Here is a tiny trained network, its code and every weight. The questions are about switching its units off for an input and a class, where a switched-off unit gives its printed mean instead of its output.

import numpy as np


def w(rows, s, z=0):
    codes = np.array(rows[::2]) - 128.0
    scale = np.full(codes.shape[1], s)
    scale[-1] = z or s
    return codes * scale


def f(y):
    return y / 2 * (1 + np.tanh(0.7978845608 * (y + 0.044715 * y**3)))


def log_softmax(a):
    a = a - a.max(-1, keepdims=True)
    return a - np.log(np.exp(a).sum(-1, keepdims=True))


def net(x, mask):
    res = np.array(x, float).reshape(1, 4) / 4 @ E
    y = f(res @ A[0][:, :-1].T + A[0][:, -1])
    res = res + np.where(mask, y, B[0][:, -1]) @ B[0][:, :-1]
    return log_softmax(res[-1] @ U[:, :-1].T + U[:, -1])


A, B = {}, {}
E = w([
[128,128,129,128],'x0',
[74,46,126,79],'x1',
[79,157,249,168],'x2',
[123,140,131,117],'x3',
],0.012)
A[0] = w([
[108,64,104,117,150],'N1',
[178,149,67,120,191],'N2',
[156,119,85,83,190],'N3',
[197,185,131,155,204],'N4',
[194,132,16,62,254],'N5',
[60,100,158,107,137],'N6',
[196,144,96,167,153],'N7',
[202,151,166,123,159],'N8',
[122,125,146,171,119],'N9',
[146,108,104,79,157],'N10',
[64,72,133,87,165],'N11',
[64,123,249,188,180],'N12',
[142,178,137,170,148],'N13',
[117,85,125,58,175],'N14',
[188,196,123,172,215],'N15',
],0.014,0.009)
B[0] = w([
[95,109,109,127,170],'N1',
[161,135,58,80,188],'N2',
[113,142,47,114,184],'N3',
[209,183,135,139,190],'N4',
[128,141,53,72,253],'N5',
[128,75,174,99,170],'N6',
[153,154,113,90,166],'N7',
[154,146,134,138,158],'N8',
[123,143,151,123,141],'N9',
[116,127,71,147,165],'N10',
[51,69,159,98,188],'N11',
[127,118,254,142,247],'N12',
[156,179,129,177,165],'N13',
[74,105,98,124,180],'N14',
[205,187,138,142,199],'N15',
],0.014,0.018)
U = w([
[231,180,95,83,254],'0',
[14,59,70,101,70],'1',
[180,211,214,254,2],'2',
[75,14,223,109,159],'3',
],0.0089,0.00084)

Each question gives the input, the list of numbers given to net, and the class t.
The units are the neurons (one row each of A and B). Each row of codes is followed by its name. A weight is (code - 128) times the scale printed after its matrix; where a second scale follows, it is the last column's (A, B and U).
mask holds one flag per neuron, in row order. A switched-off neuron (its flag False) gives its mean, the last column of its row in B, instead of its output. The means were averaged over made-up inputs and are rounded, as every weight is.
A unit's drop is (log p(t) with every unit on - log p(t) with that unit switched off) / (log p(t) with every unit on - log p(t) with every unit switched off).
The circuit of an input: a set's keep is (log p(t) with only the set's units on - log p(t) with every unit switched off) / (log p(t) with every unit on - log p(t) with every unit switched off). Starting from the 12 units with the biggest drops (on a tie, the unit counted first), units are removed one at a time, each time the one whose removal leaves the highest keep (on an exact tie, the one counted first), for as long as the keep stays at least 0.8.
units of the circuit, in order: the units of the circuit, biggest drop first
top k neurons: the k neurons with the biggest drops, biggest first
drop of u: that unit's drop, to one decimal
input [-8,-7,1,8], class 2: units of the circuit, in order => (N5)
input [4,1,-1,1], class 1: units of the circuit, in order => (N15 N4)
input [5,1,7,7], class 3: top 2 neurons => (N15 N4)
input [4,0,2,-1], class 2: top 2 neurons => (N11 N5)
input [6,7,1,1], class 3: top 3 neurons => (N5 N6 N2)
input [-2,1,4,3], class 3: top 2 neurons => (N15 N4)
input [8,0,1,-5], class 2: top 2 neurons => (N5 N11)
input [6,7,-1,3], class 1: drop of N12 => 0.1
input [5,2,1,0], class 3: drop of N5 => 0.2
input [2,2,0,4], class 1: drop of N12 => 0.7
